Below is a small trained network, with its code and all its weights. Each question gives an input and a class and asks what happens when units are switched off, that is, made to give their printed mean instead of their output.

import numpy as np


def w(rows, s, z=0):
    codes = np.array(rows[::2]) - 128.0
    scale = np.full(codes.shape[1], s)
    scale[-1] = z or s
    return codes * scale


def f(y):
    return np.maximum(y, 0)


def log_softmax(a):
    a = a - a.max(-1, keepdims=True)
    return a - np.log(np.exp(a).sum(-1, keepdims=True))


def net(x, mask):
    res = np.array(x, float).reshape(1, 5) / 4 @ E
    y = f(res @ A[0][:, :-1].T + A[0][:, -1])
    res = res + np.where(mask, y, B[0][:, -1]) @ B[0][:, :-1]
    return log_softmax(res[-1] @ U[:, :-1].T + U[:, -1])


A, B = {}, {}
E = w([
[110,117,95,67,100,147,169,85,132,76,63,90],'x0',
[149,135,145,100,174,112,44,121,72,54,12,104],'x1',
[171,94,94,136,197,25,173,50,154,138,78,109],'x2',
[112,135,170,252,137,188,62,110,193,127,145,152],'x3',
[167,70,136,87,191,106,105,143,81,205,195,98],'x4',
],0.013)
A[0] = w([
[116,127,166,17,87,143,54,192,76,66,94,73,38],'n1',
[160,95,121,163,198,136,159,49,173,220,200,90,112],'n2',
[119,174,54,100,53,210,181,107,157,52,88,68,250],'n3',
[126,80,44,56,50,88,243,65,115,139,150,108,91],'n4',
[130,122,136,46,156,103,82,92,120,122,42,178,159],'n5',
[107,128,88,231,105,98,68,27,152,124,161,185,202],'n6',
[114,155,129,86,2,230,219,167,144,195,203,148,164],'n7',
[133,44,106,147,220,33,52,76,197,194,158,94,204],'n8',
[111,184,59,145,140,94,161,69,218,40,42,128,134],'n9',
],0.0076,0.0022)
B[0] = w([
[152,123,24,93,148,144,94,139,75,82,225,129,211],'n1',
[100,56,190,96,198,98,143,118,157,190,160,166,209],'n2',
[88,112,222,182,199,105,108,96,128,137,144,160,223],'n3',
[67,94,46,86,128,124,244,167,182,155,83,114,248],'n4',
[173,124,62,185,125,110,154,119,118,72,100,80,194],'n5',
[157,134,129,178,180,140,132,94,100,124,148,214,198],'n6',
[39,151,191,110,175,120,116,83,115,146,216,175,255],'n7',
[134,80,103,112,145,125,112,138,66,208,156,186,221],'n8',
[145,158,132,185,122,95,129,74,90,57,129,156,226],'n9',
],0.011,0.015)
U = w([
[112,254,229,222,130,225,39,137,152,96,155,156,86],'0',
[207,156,45,63,125,184,33,239,46,101,123,21,104],'1',
[147,175,85,150,118,24,107,72,103,29,53,56,92],'2',
[89,94,103,55,132,110,234,176,205,199,103,80,2],'3',
[132,139,133,112,224,62,137,129,52,185,181,177,237],'4',
],0.0078,0.0022)

Each question gives the input, the list of numbers given to net, and the class t.
The units are the neurons (one row each of A and B). Each row of codes is followed by its name. A weight is (code - 128) times the scale printed after its matrix; where a second scale follows, it is the last column's (A, B and U).
mask holds one flag per neuron, in row order. A switched-off neuron (its flag False) gives its mean, the last column of its row in B, instead of its output. The means were averaged over made-up inputs and are rounded, as every weight is.
A unit's drop is (log p(t) with every unit on - log p(t) with that unit switched off) / (log p(t) with every unit on - log p(t) with every unit switched off).
The circuit of an input: a set's keep is (log p(t) with only the set's units on - log p(t) with every unit switched off) / (log p(t) with every unit on - log p(t) with every unit switched off). Starting from all 9 units, units are removed one at a time, each time the one whose removal leaves the highest keep (on an exact tie, the one counted first), for as long as the keep stays at least 0.8.
units of the circuit, in order: the units of the circuit, biggest drop first
most important unit: the unit with the biggest drop
top k neurons: the k neurons with the biggest drops, biggest first
drop of u: that unit's drop, to one decimal
input [-4,-6,2,-6,-6], class 3: units of the circuit, in order => (n4)
input [3,-5,-8,1,4], class 0: units of the circuit, in order => (n4; n8)
input [6,-2,0,1,-4], class 0: units of the circuit, in order => (n3; n8; n2)
input [7,-5,-5,-6,0], class 3: top 3 neurons => (n4; n9; n6)
input [-8,-7,-6,2,-3], class 0: top 2 neurons => (n4; n8)
input [1,-5,5,3,-8], class 0: top 2 neurons => (n8; n9)
input [-5,5,-4,-2,-8], class 0: top 2 neurons => (n4; n3)
input [-8,-1,-6,-5,-5], class 0: units of the circuit, in order => (n4; n8)
input [5,0,0,-6,-3], class 2: top 2 neurons => (n9; n2)
input [-4,5,3,3,-5], class 2: top 2 neurons => (n7; n3)
input [3,0,7,6,-7], class 0: top 3 neurons => (n6; n4; n3)
input [7,4,-7,-2,3], class 1: drop of n1 => 0.3
input [5,-4,8,-5,5], class 3: drop of n4 => 0.3
input [7,-6,8,-7,-4], class 3: drop of n4 => 9.1
input [7,3,-3,-7,-4], class 2: most important unit => n5
